Each row is shifted at random along 4 fixed directions that mean nothing.
Known rows, with every way that one mark hangs from another
q_461(q_48(q_518) q_829): [ -91   37   37  131   26  -89  237  149  160 -133    1   51   52  -16
   17  388  -75 -170   35 -216  261 -187  -51 -126   92  -54  -38   35
  -27   22   41   26  -76 -217  226 -198   20  185   42  181  251   54
  -44 -129  193   31  -15   20   36  100    4]
q_653(q_89(q_518) q_461): [ 158 -298  -68  106  -36  259 -253 -201  -48   86 -260  114   19  100
 -140 -246  146    8   40  265 -295  135   52  306    7   -3  195  -75
 -106  302  128 -130  119   86 -126  165 -164  -55  -21   14   47 -194
   61  175   34   99  140   -2  251   64   83]
q_48(q_518(q_89 q_236(q_461) q_653 q_829 q_932)): [-122   12  107 -104  177    2  139   97  -73 -180   88   47   65 -257
 -167 -198 -237 -206   22 -148  236   51  116 -173  -49   42  -68  120
  -79  130  150  -71  -17 -152 -179   60   21   61   65   10  -59 -164
  -75 -156  102   21  117   77  -13 -139  116]
q_461(q_48 q_518(q_236(q_228)) q_750(q_653 q_932) q_829): [  -1    5  -55   -1  -60   55  225   40  307  117  119   32 -135 -308
    3 -429  278 -440   56 -264  299  338  134  111  203   20   11  246
 -204   -5  -83   83  187  -85  -52  178  -36  233 -203 -182    1  315
   44   47   18   23 -288   25 -128 -158  -27]
q_461(q_48 q_518(q_236(q_829) q_653(q_89)) q_750): [  -7  -18  -40  221   48   60   69   45  248  146   38   45  -87 -206
   58 -203  176 -323  -81  -51  309  239  107  185   37  -45 -101  171
 -264  -16   38  -47   66 -108 -104   47   24  134  -58  -65  -92  377
  -75  144   11   92  -72  -10  -53  -66  -84]
q_461(q_518(q_653) q_750(q_48) q_829(q_236 q_932)): [  78  123   91   -5  -52  111  201  -36  133  148   47   22 -144 -247
  -46 -242  -39 -345  101 -295  189  126  131   30  286   42   78  108
  -66   86 -145   22  114  -61   45   90  -87  -30  -41 -142    3  289
  211   40  -91    3 -365   87 -131  -73  -47]
q_750(q_653(q_89(q_518(q_829))) q_932): [-104 -171   -1  -75  -30  109  -33  -47    0   18 -229    6   42  135
   30  -80   26  254 -139  136  -93   14   34  229  -83  -50  296   81
  -79  -41   -8  -97  -94  199 -200    9  -49  -61  126  -85   37 -258
 -192  -30   56  100  322  -85  -42 -157  144]
q_653(q_89 q_461(q_518 q_750)): [ -72 -142  -69  205   -5  134    6   24  181  134 -202  172  -12  -46
 -169   -9  130 -415  -32  127  130  122  -93  306  105   59  133 -185
  -78  257   57  -50 -101  -79 -168   28 -143  -15   57  -10  -52  109
  241  356  132   52   94  123  233  159  111]
q_518(q_89 q_236(q_829) q_750): [ -89   26   70  -26  144  -41  -25  -87  -97  -22   88  108   66  -96
  -45 -220 -106   -8  172 -154  206   16  180  -25 -261  220 -210 -123
 -117   50  115  -65  -27  -54   51  -24  110  152   87   12  -93   85
 -132  -32  -99   94   71   -7  -45  -88  -12]
q_228(q_48(q_518(q_89 q_932))): [  16  -35   29  -85   74  -13  131   15  -75 -142  142  124    4  -26
 -163   70  -81 -166   87   57   82   15  111 -143   62  212  -90   22
  -14   49  -29   22  -44  -80  -67  133   -3  104  116   63  -44  -28
  105 -133    6  -30    3   50   13  -42  -57]
q_932(q_279 q_750(q_48(q_518(q_653)))): [   1  -89   91  -73 -210   58  -37  -89 -165   21   27 -108   -5  -33
   85  129  121  120 -106  -75 -101   65  -85   27    1  -99  -83   25
  -27 -224  -41  -65  -21   80  -22 -166    6  -83 -237   45  -57  133
   30   98 -181    1  -22    9   49  -20   58]
q_518(q_89(q_750(q_48 q_653)) q_236(q_228)): [  -4  203  165 -102  123 -259   30  316   60 -168  360  135  -13    8
   86  120 -202   35  -77 -139   74  -45  141 -201  -92    5 -106  -98
  229 -189   53  133  -11 -269   96   35   70   88  131  175 -212  -86
 -193  -82   51   62  -46  -10 -226  -75  -16]
q_461(q_48 q_518(q_236 q_829(q_932)) q_750): [ 244  392  181    7   71  -58  150   84   90  -98  188    2 -216  -62
   73  -47   50 -140   45 -376  -35   11  141 -329  -87  -39 -247   -6
  -46  -86   55   76  182 -225  304  196   25  207  -49  -82 -130  190
   56 -234 -142  -84 -209   97 -202   42 -168]
q_279(q_750(q_461(q_518)) q_829(q_236(q_228(q_48)) q_932)): [-115 -126  -61  -38    8  144 -166 -156  -95  417   88 -179 -230 -108
 -119  -76   38   38  189 -180   33  111  -19   47  179  230  120   67
   39   12 -146  356  -60   62  -78   -8 -116   14 -203  -96    9  -93
  -71  201  -66  -58  -57 -111  -35   84   29]
q_228(q_48(q_518(q_89 q_750 q_829))): [ -65 -110  -86   41   39   38   32 -158 -118  -64  -27  150  118    7
 -192 -141  -25 -135  313  123  122    8  146   42  -90  275 -173   17
 -189   92   -2 -139  -44   98   -7   40  109   54  120  -28   74  202
  247  -63    2   -1  -16   22  132  -35  -67]
q_653(q_89(q_750) q_228(q_48(q_518(q_829(q_236))))): [ -37   -3 -125  159   86   27  -39 -166  -61   59   33   13  103  208
  132 -146  120  172  167  227 -343   -8  234  162  -12   10   88   57
 -120   -9   22  -24  138   69   77  150   52  -32  -59   85   29  -72
  -92   18   76   45   37 -147  -27   41   78]
q_89(q_518(q_653 q_829 q_932(q_461)) q_750): [ 190  303  106  -42   90   61   69  -22 -133 -213 -172  -12   58    9
 -160  -98 -330   23  104   -1 -101  -93  -62 -205 -216    9 -152  -52
   22   22  119 -254   20  -24   82  101   69 -167  311 -164  -45   86
  114 -210   13  -93 -146  185   17 -197 -210]
q_932(q_461(q_48 q_750(q_653) q_829)): [-131  -88  -48  159 -109  -90   51   94  172  -45   29  -75  -33   -7
  115  339  140  213 -153  -17  -38 -117 -191   62   84 -247  117   66
   64 -145  -53  221  -75  105  -30 -399  -16  153  -58   77   86  -85
 -324   96  116  -10  100 -113  -11   86  -48]
q_89(q_653(q_228) q_750(q_932(q_279 q_461))): [ -79   35  -59   79  -71  -18   91   -5   65  158 -131 -109   64  105
  126  253 -122  106  -57  235  -30  -29 -265   96    6 -155  -11   47
   87 -103  -57 -133  -96  138 -240  -42   84 -203  -11   10   37   38
  -68  112  -15  -53   99  -83    1  -81   49]
q_89(q_518 q_750(q_461)): [ 218 -187  -68  -51 -218  336 -243 -323 -129  226 -254  -15    0 -125
 -256 -301  -39 -115  246  131 -115  305  -29  224  132  181  -65   27
 -120  236   10 -161  141  128 -185  286  -77 -113  -42 -138   75   81
  279  123 -141  -60 -200  -18  201 -130 -176]
q_750(q_48 q_461(q_518(q_653 q_932) q_829)): [ -73  120  208 -141   25 -118  123  249  -13 -202  127 -103   26   -4
   83  385  -46    1 -309  -56 -122 -217  -24 -221    0 -231   88   28
  251 -152   97  145   21   55  104  -83  -57   55   37  114   83 -128
   26 -234  218 -128   97   75  -79  253   93]
q_89(q_653(q_228) q_750(q_48(q_518(q_236)) q_932(q_461))): [ 215  -54   32 -101 -104  154 -177 -259 -179  159   71 -277 -122  100
  345 -111  116  433  -44  243 -585   56  108  122  -10 -206  -17  351
  -38 -163  -14 -112  244  355 -190  249    8 -206 -226   58   20 -160
 -260  -59 -229   -2  -24 -298 -185 -109  -29]
q_236(q_228 q_461(q_48 q_518 q_829) q_653): [  84   61 -197  111   19 -421  -69  225  220 -344  134   22   72  -91
   54  -17  155  -63 -211  -19  153  -39  -99 -199  100 -291   54  147
  197   -7   29   28  107 -167   91 -128  157   18   13 -113  161  -49
  116  -29  252  -57 -223   63  -22   82  -91]
q_279(q_750(q_48(q_518)) q_829(q_932(q_461))): [  41   19   87 -162  -25  174 -116 -152 -231  173   43 -122 -202   14
  -26   61   10  154  184 -148  -24  -84  -44    0  -18  160  -37  -28
  -53    2  -47  145 -131  109   26 -124 -123 -101   21   23  111  -64
  -87   35 -132    2 -127  -57   27   62  -83]
q_932(q_750(q_48 q_461)): [ 166 -236   21 -205 -238  155 -253 -230 -270  114  -35  -19   -9  -21
  -21 -159  257   95   59  194 -220  146   23  117  -22  101  -33  -80
  -93  -21  -73 -135   75  254  -67   89  -98  -60 -163   -4  154  112
  200   11 -230  -29 -102  -30  242   32  -80]
q_228(q_48(q_518(q_236 q_653 q_750 q_829 q_932(q_279)))): [-139  251  269 -224  174 -166  374  456    2 -331  408  -65  -25 -162
 -122  525 -288 -260 -252 -336  269 -137   -9 -471   27  166 -209  -24
  317 -226 -158  422 -154 -394   35  -25   54  121  115   97 -473  103
 -131  -72   71  -81   46  123 -314   32   -8]
q_750(q_48 q_653(q_89 q_228) q_932(q_279 q_461(q_829))): [-211  -50   -7 -239 -123  -38  230  199   59   14  -38  295  278   62
  -50 -199   83 -309  -63  266  189   45  -68  185  -19  -90  299 -110
  -43  -52  -28 -102  -19  123 -211   10    9  -78  172  -66  202  154
  195  -15  253   20  -30  201  277  -41  233]
q_653(q_89(q_518(q_236(q_461) q_829)) q_228(q_48)): [ -22   49 -115  183  197  -29  -86   19   19  -93   44   82  159  179
   40 -204   86   34   31  226 -256  -53  151  110 -134  -49   69  -43
  -48   39  123  -31  134  -71  167  100   12   70   -3    8    1 -168
  -74 -127  193   52   72  -24   -4   99   57]
q_829(q_932(q_279 q_461(q_48 q_750))): [ -70    8  -43  138  -60  -53   41  -53  142   69 -136   47  -13  115
  -31  239  -35   81    1   71   17  -81 -322  -50   26 -166   60  -91
   30 -116   20 -104 -115  117  -77 -216   52  -14   46  -72   96  -20
   46  -44  -78 -133  170   76  230   64    6]
q_829(q_236(q_228(q_48(q_518(q_89))) q_461(q_750) q_653)): [ -24  -67 -239  114   50 -237  -86   45  122   62   39  237  122 -146
 -173 -187  -79 -374   56  106  351   57 -100    8  165  185   32  -34
   26   99 -151 -109 -127 -202  -53   15  134 -100  160 -163   14  163
  348  143   45   15 -172   68  124  -93  -54]
q_279(q_750(q_461(q_48 q_518) q_932) q_829(q_236(q_653))): [ -18   45   22  -23   94    5 -152 -141 -179  264  -38 -333 -157   98
  173  135  124  412  -61 -176 -233 -129  -29  -97 -159    3   64   89
    8 -123   -1  194  -50  174  174  -96  -27    9 -101    6   14 -193
 -240   29  -53   -9  147 -178 -208  112   85]
q_653(q_89(q_750) q_228(q_48(q_518(q_932))) q_461): [ -22   -1 -109   52  109   45   28   83    1  -25   55   45   78  179
  -19  -17  142 -160   12  323 -327   46  102  101   47   13  115  -56
   29   65   28   56  124  -14  -71  256  -34  -68  -28  108 -160  -68
   28  130  143  -36   59   28  109  153  120]
q_48(q_518(q_236 q_653(q_228 q_461(q_829)) q_750(q_932))): [-163  222   34 -144  147  -16  187  335  130 -237   42  -47   75 -153
   -6  129 -204 -361 -180 -189  283  -51  -78  -83   19  132 -172  -72
   67   97   14   62 -132 -321   85   76  -37  -65    9   52 -365  103
   78  -79   38   13  -15  143 -119  -21   37]
q_932(q_279 q_750(q_461 q_653)): [-290 -213 -201  153 -198   39  -44  -22   21  118 -398  100  239  115
  -70   90   54  -63  -41  257  247   24 -394  238  -89  -88  -34 -232
  -86 -137   23 -318 -248  184 -122 -314  112 -118   -8 -109  157  322
  368  157   -8  -35  209  131  369  -40  106]
q_89(q_653(q_461(q_829(q_236))) q_750): [ 274   75   55   89  -12   34  -29  -54  -87    7 -185  -46  -44  276
  152  245 -179  272   40  109 -260 -194  -75 -101  -67 -124 -134  -82
  147   28  -17 -151   54   53  128   54   67 -223  127   85   86   82
   51   25 -150   43  -10  -95 -100  -37 -101]
q_461(q_518 q_750(q_48)): [  70  166   12  109  -71   -3   19  -50  128   -4  -43   20 -118  -20
   95   95   83 -155  -50  -48   56  -28  -58  112   26    1 -151  -53
  -83  -22   31 -114 -105   -8  152  -39  -59  -15   44  -55  -26  178
  267  -19  -76  -35 -137   58  -52   74 -148]
q_461(q_518(q_89 q_653) q_829): [  52  140   62   63   38  -52  166   47   45 -277  -34   68   37  -50
   25 -130  -86   62   76 -205   86  -14  212  -83    5 -136  -26   18
  -22  243  178  -18  153  -81  185  -46  -34  127    4   60  117  -46
   67 -173  138   75 -165   84 -145  -36  -19]
q_279(q_750(q_653(q_228))): [  35  -85 -159  -87 -178   81 -100  -91   21   56  -49 -104 -100  105
  100  -80  159  277  -14  161    4  102  -48  272   77   92  -98  -21
  -74  -19 -134  103 -135  151 -122  -40 -116  -82 -108   15 -115  -53
 -189  215 -132   52   28 -180 -154 -120 -137]
q_932(q_461(q_48 q_829) q_750): [ -60 -141    0   93 -110  -11   10   33    1   -5   33  -25  -10 -119
  -39  170  137  -36   14  -34   58  -38 -184  -17   31  -57   45  -69
   -7  -75  -41   24  -15    3   24 -302  -47  169  -88   53  185  151
  -70   91   50   -6 -144   76  234   94 -109]
q_829(q_236(q_653) q_932(q_279(q_750(q_48)))): [ 190  -47 -120  107  -32   58 -151 -411  -62  243 -295   65   16  248
   49 -331  -53  244  183  192  -93  -60  -80   18  -51    3   12  -57
 -140  -40  -17 -446   19  232   51   71  138 -244  117 -163  164  105
  269  -52 -305    3   45   -2  112 -156   24]
q_279(q_829(q_236(q_228 q_653(q_89 q_461)))): [ 145  -42  -56  -90   19   18 -121  -79 -135   41  -63  203   74   26
  -73 -258  -34   33  202  -37  143   24  103  -53   -7  175   66 -191
    3  312  -74   65   25 -202  135   93  -10  -82   64   12  179  -29
  146  -29  -28  125 -200   16  149  -92   40]
q_518(q_750 q_829(q_236) q_932): [  73  251  310 -423   87  -86  287  -19 -241 -152  264  -50  -91 -197
 -175  -32 -213  -20   82 -416   27  -53  125 -495 -100  272  -68  -96
  176  -50 -190  257    1 -159   87  185  -24   68   87  -73 -247  -41
 -155  -79 -114 -142  -46  120 -191  -97  -17]

Rows
[  39   87  118 -194   -7  -85  110   -7 -178   53  -21  197  133   15
 -197  -11 -120  -71  261  -47   77   94   64 -183 -149  123  -29 -181
  -10  145   76  -58   30   16  -25  121   53   40  152   58  138   23
  164  -56   21  -49  -38   99  188  -37   67]
q_518(q_89(q_750(q_461(q_48) q_932(q_279(q_829)))))
[ 178  241   79  -13  141 -153  174   93   39 -250  125  171   38   17
   11  -89  -67  -73  179 -274   45 -113  192 -363  -22  -73  -60   28
  -23   67  121  -85  194 -235  286  130  104  142   56   79  220    9
   38 -366   39   11 -191   82  -31  -43  -13]
q_461(q_48(q_518(q_89 q_236(q_228 q_653))) q_829(q_932))
[ -76  116  -78   54  183  -40    6  217  135 -158   46   16  120  141
  168  -53 -155   65 -117  196  171 -104   74  -16 -101    2 -153  -42
  -15  -71   27  -62  -27 -109   57  -11  134  -13   61   -2 -116   66
 -129 -334  -54   83  112  -32  -94  -85  -37]
q_518(q_236(q_829(q_932)) q_653(q_228(q_48)))
[ 293  -71  112  -17  -81   60 -116  -62  -52  -78  146 -217 -249   95
  205   36  214  351  -97 -190 -601    8  224 -190  109 -258   98  177
  119   27   63  315  430   35  252  134 -124  219 -362  132  -64 -336
 -236  -78  -85   -8  -33 -109 -189  202    3]
q_653(q_461(q_48 q_518 q_829(q_236)))
[ 111  -54  -29 -131 -156   92 -117  -92 -153 -177 -165  172   98  237
  129 -208   14  179   75  236  -83 -119  144  127 -147  -61  -92   31
 -194  -49   66 -303    8  210   88   51   80 -165  181  -17  253   91
  236 -282  -66   75  -39  -17   90 -134  -92]
q_750(q_48(q_518(q_829)) q_653)
[  69  127   52    4   46 -141  124   88  -43  -64 -120  257  128  128
  -90  112 -161  -47   76   87   69  -73  -54  -85 -178  -19  -70 -228
   45  166   83 -193 -119  -27  -40   14   46  -70  175   68   70   -3
  161  -31    9   25  115   91   91  -51   84]
q_518(q_89(q_653(q_461(q_750(q_932(q_279))))))
[-113   31 -143  253   58 -129   13  117  115 -139 -161  -41  209  205
  136  176  137  187 -216  188 -154 -192  -99   75  -43 -285  211 -106
  129  -14   39  -72  -43   13  -12 -208   98 -121  -42  115   21 -156
 -103  119  175   34  227  -22   26  122  287]
q_236(q_653(q_89 q_228 q_461(q_829(q_932(q_279 q_750)))))
[  39  -74 -221  213   44  -70 -118    5   55  -91 -136   -7  188  265
  120   14  192  202 -127  468 -234  -71   21  167  -64 -137   85  -35
   42   18   -3 -124   39  127  -94   14  126 -167   62  107  -42  -43
  -19  152   99   46  149 -104   39   57  108]
q_236(q_653(q_89(q_750) q_228(q_48) q_461))
[  88 -185   -4 -212 -166   58 -243  -83 -207    8    3  -42  -96  -35
  -72 -122   37  127    8  -31  -28   79  -15  -55   87   12  113   17
    2    4  -98   45   48  112 -192  -64   38  -50  -14 -255  165 -146
  -36  -48 -233  -21  -34  -25  130  -20 -132]
q_236(q_461 q_829(q_932(q_750(q_653))))
[ 301  227 -132   18  124  109 -196 -211  -78 -172 -435  303  203  167
 -151 -498 -169 -218  269  191   75  -62 -114    6 -379  242 -422 -400
 -226  300  270 -631   16  -74  445  300   49 -149  354 -237   99  374
  733 -377 -168   -6 -209  291  269 -146 -321]
q_89(q_518(q_236 q_750(q_461)))
[  -9   98  -16   -6  133   40 -120   29   71  -78  -20 -194   23    4
  145  -85  -62  119 -225   71 -135  -14  -11  134 -165  -41  -89  127
   -9 -127   55 -133    2   44  112   50  -36 -100  -28  -29 -318  -67
 -186 -134  -56   22   68  -37 -200  -96  -73]
q_89(q_518(q_236 q_653(q_228) q_750(q_48 q_932)))
[  87  -32  -83 -104 -143   95 -152 -125  -54   70  -25 -186 -114  -13
   35  -77  182  195  -39   82 -141  136  -40  150   71   66 -122   -5
  -29   72   -9  148  -13  170  -92   64 -154  -35 -219  -10 -110  -68
  -29  154  -97  -52   10 -118 -109   54 -105]
q_279(q_750(q_461(q_518(q_653(q_228)))))
[  98  211   90 -251   41 -173   44   14  -74 -232   -2  -13   -4  103
   43  190  -25  171  -79  -44  -67 -150 -140 -236 -243  100 -137 -196
   93  -55  -21  -31  -97   43  217   13   -6  -32  201  -41 -142   37
   50 -161 -131  -93   18  110   -9   24 -183]
q_518(q_750(q_932(q_461(q_48))))
[-239  -38  -26  162  100 -355  -10  335  280   57  278   17  -89 -147
   -8  408 -202 -228 -234 -185  271  -75 -173 -150  232  -82  193   65
  287 -140  -60  263 -138 -360   67 -203   -6  166   -2   46 -101 -216
 -139  128  239  -34   40   45  -54  174   14]
q_829(q_236(q_228 q_461(q_48 q_518(q_89))))
[-348  -39  -68  182  133   -7  -58   25  -11  384 -212   11   76  137
  -50  385 -175 -152  112   74  397 -320 -323  157 -165  225  -36 -263
  -41  -78   -3  -80 -483   40  195 -410    3  -97  279   70  255  203
  153  136  162   35  165   12  212  207   74]
q_279(q_750(q_48 q_461) q_829(q_236))
[ -94  190  149  113   94  -76  129   80   34  -58   37   86  -63  -49
  -88   72 -292  -98  124 -296  110 -122  123 -206  -13   -6   53  -54
   61   77  136   17    0 -194  139  -15   14  171   74   -6   39 -143
   87 -166  113  -33  -14  149  -66   78   58]
q_461(q_518(q_89 q_829(q_236 q_932)))
